Below is a small trained network, with its code and all its weights. Each question gives an input and a target symbol and asks what happens when units are switched off, that is, made to give their printed mean instead of their output.

import numpy as np


def w(rows, s, z=0):
    codes = np.array(rows[::2]) - 128.0
    scale = np.full(codes.shape[1], s)
    scale[-1] = z or s
    return codes * scale


def norm(h):
    return h / np.sqrt((h * h).mean(-1, keepdims=True) + 1e-5)


def f(y):
    return y / 2 * (1 + np.tanh(0.7978845608 * (y + 0.044715 * y**3)))


def softmax(a):
    e = np.exp(a - a.max(-1, keepdims=True))
    return e / e.sum(-1, keepdims=True)


def log_softmax(a):
    a = a - a.max(-1, keepdims=True)
    return a - np.log(np.exp(a).sum(-1, keepdims=True))


def net(x, mask):
    ids = ['γδθλξτ'.index(c) for c in x.split()]
    T = len(ids)
    res = E[ids] + P[:T]
    u = 0
    for l in range(3):
        q, k, v = (norm(res) @ M[l].T for M in (Q, K, V))
        z = softmax(np.where(np.tri(T) > 0, q @ k.T / 2**0.5, -1e9)) @ v
        res = res + np.where(mask[u], z, O[l][:, -1]) @ O[l][:, :-1]
        u += 1
        y = f(norm(res) @ A[l][:, :-1].T + A[l][:, -1])
        res = res + np.where(mask[u : u + 8], y, B[l][:, -1]) @ B[l][:, :-1]
        u += 8
    return log_softmax(norm(res)[-1] @ U[:, :-1].T + U[:, -1])


Q, K, V, O, A, B = {}, {}, {}, {}, {}, {}
E = w([
[119,112,2],'γ',
[162,203,91],'δ',
[122,185,194],'θ',
[54,155,163],'λ',
[147,115,229],'ξ',
[53,42,108],'τ',
],0.0054)
P = w([
[82,254,48],'0',
[91,225,79],'1',
[98,204,112],'2',
[103,172,142],'3',
[105,145,161],'4',
[108,113,169],'5',
[113,80,182],'6',
[109,55,193],'7',
[105,19,185],'8',
],0.0028)
Q[0] = w([
[236,167,125],'0.h0',
[8,121,252],'0.h0',
],0.02)
K[0] = w([
[100,253,108],'0.h0',
[69,64,219],'0.h0',
],0.02)
V[0] = w([
[255,105,44],'0.h0',
[71,151,85],'0.h0',
],0.01)
O[0] = w([
[254,169,128,2],'0.h0',
[123,145,211,151],'0.h0',
],0.0097,0.0077)
A[0] = w([
[189,84,176,14],'0.n0',
[144,96,126,210],'0.n1',
[91,163,74,246],'0.n2',
[186,95,83,70],'0.n3',
[130,50,134,160],'0.n4',
[44,196,89,240],'0.n5',
[137,188,2,73],'0.n6',
[128,20,145,2],'0.n7',
],0.009,0.00056)
B[0] = w([
[2,108,157,120],'0.n0',
[111,123,101,123],'0.n1',
[114,169,63,163],'0.n2',
[85,212,181,121],'0.n3',
[172,96,32,145],'0.n4',
[100,219,13,254],'0.n5',
[185,233,159,120],'0.n6',
[214,75,11,153],'0.n7',
],0.0089,0.0047)
Q[1] = w([
[156,188,73],'1.h0',
[246,28,207],'1.h0',
],0.011)
K[1] = w([
[130,128,84],'1.h0',
[127,253,148],'1.h0',
],0.016)
V[1] = w([
[233,18,182],'1.h0',
[67,2,53],'1.h0',
],0.0085)
O[1] = w([
[18,240,117,11],'1.h0',
[253,246,234,183],'1.h0',
],0.0063,0.012)
A[1] = w([
[200,90,200,78],'1.n0',
[163,178,244,179],'1.n1',
[138,102,136,197],'1.n2',
[105,170,120,124],'1.n3',
[196,74,105,253],'1.n4',
[101,201,84,116],'1.n5',
[110,161,118,117],'1.n6',
[42,65,215,92],'1.n7',
],0.011,0.0016)
B[1] = w([
[146,55,78,186],'1.n0',
[25,218,27,178],'1.n1',
[88,106,93,158],'1.n2',
[143,164,157,116],'1.n3',
[88,120,29,254],'1.n4',
[225,185,148,127],'1.n5',
[146,156,151,117],'1.n6',
[123,11,249,206],'1.n7',
],0.015,0.0059)
Q[2] = w([
[5,65,81],'2.h0',
[145,68,142],'2.h0',
],0.014)
K[2] = w([
[207,254,168],'2.h0',
[136,84,159],'2.h0',
],0.01)
V[2] = w([
[200,254,94],'2.h0',
[79,236,149],'2.h0',
],0.0059)
O[2] = w([
[143,47,252,88],'2.h0',
[72,9,221,2],'2.h0',
],0.0037,0.001)
A[2] = w([
[193,160,160,3],'2.n0',
[225,175,178,79],'2.n1',
[167,123,116,110],'2.n2',
[74,203,158,201],'2.n3',
[197,69,129,128],'2.n4',
[32,221,170,166],'2.n5',
[214,2,154,96],'2.n6',
[181,128,103,95],'2.n7',
],0.013,0.0012)
B[2] = w([
[90,187,178,118],'2.n0',
[64,208,219,141],'2.n1',
[88,99,130,131],'2.n2',
[231,88,181,119],'2.n3',
[75,80,183,163],'2.n4',
[255,72,209,127],'2.n5',
[57,10,209,255],'2.n6',
[73,83,107,148],'2.n7',
],0.019,0.0042)
U = w([
[102,135,27,193],'γ',
[94,48,170,185],'δ',
[105,230,172,158],'θ',
[143,137,128,1],'λ',
[137,140,131,4],'ξ',
[245,144,141,143],'τ',
],0.012,0.0059)

Each question gives the input, a string of symbols that net reads in full, and the target symbol t.
The units are the heads (2 rows each of Q, K, V and O) and the neurons (one row each of A and B). Each row of codes is followed by its name. A weight is (code - 128) times the scale printed after its matrix; where a second scale follows, it is the last column's (O, A, B and U).
mask holds one flag per unit, layer by layer, with each layer's heads first. A switched-off unit (its flag False) gives its mean, the last column of its rows in O or B, instead of its output. The means were averaged over made-up inputs and are rounded, as every weight is.
A unit's drop is (log p(t) with every unit on - log p(t) with that unit switched off) / (log p(t) with every unit on - log p(t) with every unit switched off).
top k neurons: the k neurons with the biggest drops, biggest first
top k neurons in layer l: the k neurons of layer l with the biggest drops, biggest first
drop of u: that unit's drop, to one decimal
input θ θ ξ δ, target γ: top 2 neurons	0.n5, 1.n1
input τ θ θ γ θ γ θ, target γ: top 3 neurons	1.n7, 0.n5, 2.n6
input τ γ γ θ γ γ θ, target γ: top 3 neurons	0.n5, 1.n7, 2.n6
input γ γ θ τ λ, target τ: top 2 neurons	2.n5, 1.n1
input δ θ τ, target γ: top 2 neurons in layer 0	0.n7, 0.n0
input ξ λ θ, target θ: top 3 neurons	0.n5, 0.n7, 1.n5
input θ γ ξ, target γ: top 3 neurons	1.n4, 1.n7, 2.n6
input θ ξ θ θ θ θ θ γ, target γ: top 4 neurons	1.n1, 0.n5, 0.n3, 1.n0
input θ γ ξ θ λ ξ τ θ, target τ: top 3 neurons	1.n1, 2.n5, 0.n5
input γ λ θ θ θ θ ξ θ, target θ: top 3 neurons	0.n5, 1.n5, 2.n1
input θ ξ τ θ θ λ θ θ γ, target γ: top 4 neurons	1.n1, 0.n5, 1.n0, 0.n3
input θ θ γ θ τ, target γ: top 2 neurons in layer 1	1.n7, 1.n4
input ξ τ λ θ, target τ: top 2 neurons in layer 1	1.n1, 1.n4
input θ θ γ λ θ ξ δ λ, target θ: top neuron	0.n5
input δ ξ θ τ θ ξ ξ λ, target θ: drop of 2.n1	0.1
input δ θ ξ, target γ: drop of 1.n4	0.7
input ξ θ γ θ λ ξ θ δ, target γ: drop of 1.n1	1.6
